Below is a small trained network, with its code and all its weights. Each question gives an input and a class and asks what happens when units are switched off, that is, made to give their printed mean instead of their output.

import numpy as np


def w(rows, s, z=0):
    codes = np.array(rows[::2]) - 128.0
    scale = np.full(codes.shape[1], s)
    scale[-1] = z or s
    return codes * scale


def f(y):
    return np.maximum(y, 0)


def log_softmax(a):
    a = a - a.max(-1, keepdims=True)
    return a - np.log(np.exp(a).sum(-1, keepdims=True))


def net(x, mask):
    res = np.array(x, float).reshape(1, 4) / 4 @ E
    y = f(res @ A[0][:, :-1].T + A[0][:, -1])
    res = res + np.where(mask, y, B[0][:, -1]) @ B[0][:, :-1]
    return log_softmax(res[-1] @ U[:, :-1].T + U[:, -1])


A, B = {}, {}
E = w([
[122,119,195],'x0',
[227,73,204],'x1',
[175,116,78],'x2',
[84,2,104],'x3',
],0.013)
A[0] = w([
[140,153,190,141],'neuron 0',
[182,53,87,253],'neuron 1',
[121,171,82,171],'neuron 2',
[232,202,77,161],'neuron 3',
[96,105,255,171],'neuron 4',
[110,57,131,181],'neuron 5',
[99,60,164,145],'neuron 6',
[177,153,120,111],'neuron 7',
],0.015,0.0037)
B[0] = w([
[63,164,190,184],'neuron 0',
[158,26,148,228],'neuron 1',
[97,198,12,196],'neuron 2',
[182,173,75,248],'neuron 3',
[96,171,254,218],'neuron 4',
[155,109,148,207],'neuron 5',
[144,120,148,200],'neuron 6',
[164,160,132,173],'neuron 7',
],0.0089,0.014)
U = w([
[112,1,134,61],'0',
[88,188,234,232],'1',
[196,193,105,5],'2',
[58,215,102,74],'3',
[10,156,8,198],'4',
],0.0099,0.0022)

Each question gives the input, the list of numbers given to net, and the class t.
The units are the neurons (one row each of A and B). Each row of codes is followed by its name. A weight is (code - 128) times the scale printed after its matrix; where a second scale follows, it is the last column's (A, B and U).
mask holds one flag per neuron, in row order. A switched-off neuron (its flag False) gives its mean, the last column of its row in B, instead of its output. The means were averaged over made-up inputs and are rounded, as every weight is.
A unit's drop is (log p(t) with every unit on - log p(t) with that unit switched off) / (log p(t) with every unit on - log p(t) with every unit switched off).
The circuit of an input: a set's keep is (log p(t) with only the set's units on - log p(t) with every unit switched off) / (log p(t) with every unit on - log p(t) with every unit switched off). Starting from all 8 units, units are removed one at a time, each time the one whose removal leaves the highest keep (on an exact tie, the one counted first), for as long as the keep stays at least 0.8.
units of the circuit, in order: the units of the circuit, biggest drop first
most important unit: the unit with the biggest drop
k most important neurons: the k neurons with the biggest drops, biggest first
drop when u is switched off: that unit's drop, to one decimal
input [-2,-1,-2,1], class 4: most important unit : neuron 4
input [3,-2,-5,6], class 1: 2 most important neurons : [neuron 4; neuron 1]
input [-1,-4,6,-2], class 4: units of the circuit, in order : [neuron 2; neuron 4]
input [-5,-1,-6,4], class 0: 2 most important neurons : [neuron 2; neuron 3]
input [-4,8,3,-1], class 0: 3 most important neurons : [neuron 1; neuron 2; neuron 4]
input [0,-2,-2,4], class 0: 4 most important neurons : [neuron 2; neuron 4; neuron 3; neuron 0]
input [2,-4,4,4], class 0: 2 most important neurons : [neuron 3; neuron 2]
input [-7,-5,-5,-8], class 4: 2 most important neurons : [neuron 2; neuron 4]
input [-8,5,8,1], class 0: 2 most important neurons : [neuron 1; neuron 2]
input [-8,-3,4,-6], class 4: 3 most important neurons : [neuron 2; neuron 4; neuron 5]
input [-6,-4,-3,-6], class 4: drop when neuron 4 is switched off : 0.2
input [-2,-5,3,7], class 0: drop when neuron 1 is switched off : 0.2
input [-7,-1,-6,0], class 4: drop when neuron 1 is switched off : 0.0
input [-3,-3,7,7], class 0: most important unit : neuron 1
